Here is a tiny trained network, its code and every weight. The questions are about switching its units off for an input and a class, where a switched-off unit gives its printed mean instead of its output.

import numpy as np


def w(rows, s, z=0):
    codes = np.array(rows[::2]) - 128.0
    scale = np.full(codes.shape[1], s)
    scale[-1] = z or s
    return codes * scale


def norm(h):
    return h / np.sqrt((h * h).mean(-1, keepdims=True) + 1e-5)


def f(y):
    return np.maximum(y, 0)


def log_softmax(a):
    a = a - a.max(-1, keepdims=True)
    return a - np.log(np.exp(a).sum(-1, keepdims=True))


def net(x, mask):
    res = np.array(x, float).reshape(1, 4) / 4 @ E
    u = 0
    for l in range(2):
        y = f(norm(res) @ A[l][:, :-1].T + A[l][:, -1])
        res = res + np.where(mask[u : u + 11], y, B[l][:, -1]) @ B[l][:, :-1]
        u += 11
    return log_softmax(norm(res)[-1] @ U[:, :-1].T + U[:, -1])


A, B = {}, {}
E = w([
[200,133,2,93,99,191],'x0',
[187,5,118,129,192,63],'x1',
[166,95,140,165,93,213],'x2',
[137,104,142,87,19,159],'x3',
],0.0081)
A[0] = w([
[64,140,149,174,141,128,145],'L0N1',
[125,115,134,69,124,52,217],'L0N2',
[104,131,109,109,152,97,2],'L0N3',
[111,127,153,181,201,122,96],'L0N4',
[52,148,94,72,89,99,134],'L0N5',
[160,117,142,99,51,165,116],'L0N6',
[108,120,144,93,107,195,181],'L0N7',
[122,103,64,137,181,89,58],'L0N8',
[98,74,251,147,115,109,125],'L0N9',
[110,99,122,114,94,197,129],'L0N10',
[154,72,149,75,114,88,101],'L0N11',
],0.014,0.0071)
B[0] = w([
[186,163,120,118,129,181,200],'L0N1',
[122,63,69,14,65,223,224],'L0N2',
[155,86,2,132,138,212,133],'L0N3',
[185,87,74,242,154,164,203],'L0N4',
[102,236,189,67,124,142,193],'L0N5',
[85,81,38,131,125,195,209],'L0N6',
[41,179,102,132,147,169,208],'L0N7',
[16,50,74,42,134,4,185],'L0N8',
[29,182,78,145,143,8,254],'L0N9',
[112,121,63,168,59,194,194],'L0N10',
[124,4,151,104,123,183,179],'L0N11',
],0.0081,0.0087)
A[1] = w([
[145,61,150,209,124,198,148],'L1N1',
[157,109,133,255,207,163,3],'L1N2',
[74,83,100,104,74,74,220],'L1N3',
[164,166,175,218,196,181,186],'L1N4',
[168,77,146,119,94,207,48],'L1N5',
[104,185,95,29,77,74,115],'L1N6',
[79,94,213,89,96,65,221],'L1N7',
[173,49,136,180,134,130,17],'L1N8',
[124,114,71,75,200,123,109],'L1N9',
[98,8,153,108,99,45,97],'L1N10',
[156,120,97,248,191,117,74],'L1N11',
],0.012,0.0053)
B[1] = w([
[140,67,107,76,65,109,174],'L1N1',
[149,125,205,191,125,31,158],'L1N2',
[147,136,126,210,168,150,247],'L1N3',
[60,141,103,194,59,158,161],'L1N4',
[131,78,107,22,48,145,155],'L1N5',
[161,178,212,137,175,112,205],'L1N6',
[225,143,107,104,197,108,172],'L1N7',
[253,96,130,61,138,221,145],'L1N8',
[202,89,123,169,146,100,194],'L1N9',
[164,46,8,180,199,92,204],'L1N10',
[60,97,199,130,91,36,176],'L1N11',
],0.014,0.011)
U = w([
[214,216,239,96,214,44,186],'0',
[161,102,114,116,133,138,76],'1',
[92,54,222,80,140,107,7],'2',
[58,72,201,231,41,16,152],'3',
[38,252,143,198,88,181,156],'4',
[218,24,48,189,225,40,187],'5',
[158,38,58,46,29,213,182],'6',
[109,94,153,44,91,42,8],'7',
],0.019,0.017)

Each question gives the input, the list of numbers given to net, and the class t.
The units are the neurons (one row each of A and B). Each row of codes is followed by its name. A weight is (code - 128) times the scale printed after its matrix; where a second scale follows, it is the last column's (A, B and U).
mask holds one flag per neuron, layer by layer. A switched-off neuron (its flag False) gives its mean, the last column of its row in B, instead of its output. The means were averaged over made-up inputs and are rounded, as every weight is.
A unit's drop is (log p(t) with every unit on - log p(t) with that unit switched off) / (log p(t) with every unit on - log p(t) with every unit switched off).
The circuit of an input: a set's keep is (log p(t) with only the set's units on - log p(t) with every unit switched off) / (log p(t) with every unit on - log p(t) with every unit switched off). Starting from the 12 units with the biggest drops (on a tie, the unit counted first), units are removed one at a time, each time the one whose removal leaves the highest keep (on an exact tie, the one counted first), for as long as the keep stays at least 0.8.
circuit, biggest first: the units of the circuit, biggest drop first
unit that matters most: the unit with the biggest drop
k most important neurons: the k neurons with the biggest drops, biggest first
top k neurons in layer l: the k neurons of layer l with the biggest drops, biggest first
drop of u: that unit's drop, to one decimal
input [4,-1,-1,3], class 6: unit that matters most : L0N9
input [-6,2,0,-7], class 3: circuit, biggest first : [L0N4 L1N11]
input [3,-1,-2,4], class 6: circuit, biggest first : [L0N9 L1N5]
input [4,-6,-2,-5], class 4: 2 most important neurons : [L0N8 L0N2]
input [4,2,8,-6], class 3: top 3 neurons in layer 0 : [L0N2 L0N11 L0N6]
input [-7,-3,7,-1], class 3: top 4 neurons in layer 0 : [L0N2 L0N4 L0N5 L0N8]
input [3,-8,5,-1], class 4: 2 most important neurons : [L0N7 L0N2]
input [-6,4,4,-3], class 3: top 2 neurons in layer 0 : [L0N4 L0N8]
input [-8,-1,-4,-2], class 0: top 2 neurons in layer 0 : [L0N9 L0N1]
input [-2,-5,-3,-7], class 3: 2 most important neurons : [L0N4 L1N2]
input [-6,-4,-1,-2], class 4: 3 most important neurons : [L0N4 L0N8 L0N1]
input [6,-7,-4,-7], class 0: 3 most important neurons : [L0N4 L1N6 L0N10]
input [-3,-6,-5,6], class 0: top 2 neurons in layer 0 : [L0N5 L0N4]
input [1,-7,-5,0], class 0: circuit, biggest first : [L1N6]
input [-4,1,0,-5], class 3: 2 most important neurons : [L0N4 L1N11]
input [-8,-3,-5,7], class 0: drop of L0N3 : 0.0
input [-6,-6,-2,-3], class 4: drop of L1N4 : 0.1
input [8,-2,3,-3], class 6: drop of L0N9 : 0.4
input [-8,-6,-2,-1], class 0: top 2 neurons in layer 1 : [L1N7 L1N6]
input [-3,-5,-3,5], class 4: unit that matters most : L0N7
